Below is a small trained network, with its code and all its weights. Each question gives an input and a class and asks what happens when units are switched off, that is, made to give their printed mean instead of their output.

import numpy as np


def w(rows, s, z=0):
    codes = np.array(rows[::2]) - 128.0
    scale = np.full(codes.shape[1], s)
    scale[-1] = z or s
    return codes * scale


def norm(h):
    return h / np.sqrt((h * h).mean(-1, keepdims=True) + 1e-5)


def f(y):
    return y / 2 * (1 + np.tanh(0.7978845608 * (y + 0.044715 * y**3)))


def log_softmax(a):
    a = a - a.max(-1, keepdims=True)
    return a - np.log(np.exp(a).sum(-1, keepdims=True))


def net(x, mask):
    res = np.array(x, float).reshape(1, 5) / 4 @ E
    u = 0
    for l in range(4):
        y = f(norm(res) @ A[l][:, :-1].T + A[l][:, -1])
        res = res + np.where(mask[u : u + 6], y, B[l][:, -1]) @ B[l][:, :-1]
        u += 6
    return log_softmax(norm(res)[-1] @ U[:, :-1].T + U[:, -1])


A, B = {}, {}
E = w([
[103,216,96,90,165],'x0',
[86,122,152,43,231],'x1',
[52,108,126,174,193],'x2',
[46,183,152,72,75],'x3',
[129,90,2,105,101],'x4',
],0.0035)
A[0] = w([
[95,186,108,58,109,50],'0.n0',
[83,85,72,93,138,55],'0.n1',
[28,113,127,124,170,98],'0.n2',
[210,225,128,158,95,97],'0.n3',
[134,110,127,131,140,117],'0.n4',
[2,132,187,76,195,4],'0.n5',
],0.0062,0.0041)
B[0] = w([
[130,33,86,174,108,135],'0.n0',
[187,148,81,113,57,120],'0.n1',
[192,191,104,89,48,215],'0.n2',
[155,224,163,90,88,180],'0.n3',
[140,107,134,125,116,121],'0.n4',
[216,253,148,182,27,249],'0.n5',
],0.0045,0.0013)
A[1] = w([
[83,169,116,172,101,112],'1.n0',
[126,152,195,158,154,72],'1.n1',
[133,173,91,174,255,3],'1.n2',
[213,128,137,95,202,16],'1.n3',
[29,124,139,152,99,47],'1.n4',
[105,152,47,149,110,113],'1.n5',
],0.0071,0.0021)
B[1] = w([
[164,150,193,132,113,211],'1.n0',
[152,128,2,103,93,207],'1.n1',
[114,103,221,143,155,190],'1.n2',
[130,122,212,121,25,167],'1.n3',
[82,118,196,96,68,151],'1.n4',
[217,117,129,126,185,250],'1.n5',
],0.0055,0.0014)
A[2] = w([
[118,197,134,162,115,105],'2.n0',
[181,133,24,150,158,25],'2.n1',
[142,130,49,153,201,4],'2.n2',
[165,45,161,235,158,78],'2.n3',
[130,109,126,177,78,124],'2.n4',
[163,64,147,253,98,17],'2.n5',
],0.006,0.0033)
B[2] = w([
[155,147,142,109,104,172],'2.n0',
[53,119,78,2,131,156],'2.n1',
[86,105,162,35,128,110],'2.n2',
[139,62,95,233,63,250],'2.n3',
[167,115,149,138,167,181],'2.n4',
[109,59,124,159,216,204],'2.n5',
],0.0051,0.002)
A[3] = w([
[61,254,176,195,191,9],'3.n0',
[162,97,141,100,74,195],'3.n1',
[118,225,122,93,201,180],'3.n2',
[158,97,181,55,154,194],'3.n3',
[129,127,132,128,134,117],'3.n4',
[22,94,192,97,123,6],'3.n5',
],0.006,0.0014)
B[3] = w([
[214,190,94,86,3,233],'3.n0',
[115,187,128,175,175,254],'3.n1',
[179,64,151,191,123,251],'3.n2',
[130,157,132,148,178,194],'3.n3',
[129,122,131,122,130,121],'3.n4',
[45,112,98,109,158,94],'3.n5',
],0.0059,0.0015)
U = w([
[95,127,141,92,196,117],'0',
[148,31,132,230,147,166],'1',
[86,141,113,149,138,7],'2',
[19,115,151,121,85,101],'3',
[127,138,176,121,161,54],'4',
[138,111,4,72,129,141],'5',
[179,221,159,133,57,170],'6',
],0.016,0.012)

Each question gives the input, the list of numbers given to net, and the class t.
The units are the neurons (one row each of A and B). Each row of codes is followed by its name. A weight is (code - 128) times the scale printed after its matrix; where a second scale follows, it is the last column's (A, B and U).
mask holds one flag per neuron, layer by layer. A switched-off neuron (its flag False) gives its mean, the last column of its row in B, instead of its output. The means were averaged over made-up inputs and are rounded, as every weight is.
A unit's drop is (log p(t) with every unit on - log p(t) with that unit switched off) / (log p(t) with every unit on - log p(t) with every unit switched off).
The circuit of an input: a set's keep is (log p(t) with only the set's units on - log p(t) with every unit switched off) / (log p(t) with every unit on - log p(t) with every unit switched off). Starting from the 12 units with the biggest drops (on a tie, the unit counted first), units are removed one at a time, each time the one whose removal leaves the highest keep (on an exact tie, the one counted first), for as long as the keep stays at least 0.8.
units of the circuit, in order: the units of the circuit, biggest drop first
unit that matters most: the unit with the biggest drop
top k neurons: the k neurons with the biggest drops, biggest first
top k neurons in layer l: the k neurons of layer l with the biggest drops, biggest first
drop when u is switched off: that unit's drop, to one decimal
input [3,-8,-2,-1,5], class 5: units of the circuit, in order -> (2.n1, 1.n3)
input [5,2,-4,-7,4], class 1: units of the circuit, in order -> (1.n2, 0.n2)
input [-1,8,-3,-3,-5], class 6: units of the circuit, in order -> (0.n5, 1.n3)
input [1,4,-6,5,2], class 5: units of the circuit, in order -> (0.n0, 1.n3)
input [6,6,2,-8,4], class 1: unit that matters most -> 1.n2
input [6,5,7,-8,7], class 0: units of the circuit, in order -> (2.n2, 1.n2)
input [-1,-2,1,2,2], class 1: top 2 neurons in layer 1 -> (1.n5, 1.n1)
input [0,5,6,-3,5], class 0: top 4 neurons -> (0.n2, 0.n1, 2.n2, 1.n2)
input [-3,0,-8,8,-4], class 3: top 2 neurons -> (0.n5, 1.n5)
input [-5,6,3,-4,6], class 5: top 2 neurons -> (0.n1, 3.n2)
input [3,5,2,-6,-4], class 6: top 2 neurons -> (3.n0, 0.n5)
input [-5,-2,8,6,-2], class 6: top 2 neurons -> (0.n5, 0.n2)
input [5,4,7,1,4], class 6: top 2 neurons -> (0.n5, 1.n1)
input [-7,8,1,5,3], class 6: units of the circuit, in order -> (0.n5)
input [1,-1,-8,8,7], class 5: top 3 neurons in layer 0 -> (0.n5, 0.n0, 0.n2)
input [-8,-3,-4,1,-8], class 1: top 2 neurons in layer 0 -> (0.n5, 0.n2)
input [1,-2,-5,2,5], class 5: drop when 2.n1 is switched off -> 0.2
input [7,8,4,7,4], class 6: drop when 0.n5 is switched off -> 1.1
input [-4,5,-1,8,2], class 6: drop when 0.n5 is switched off -> 3.7
input [2,6,0,7,3], class 6: units of the circuit, in order -> (0.n5)
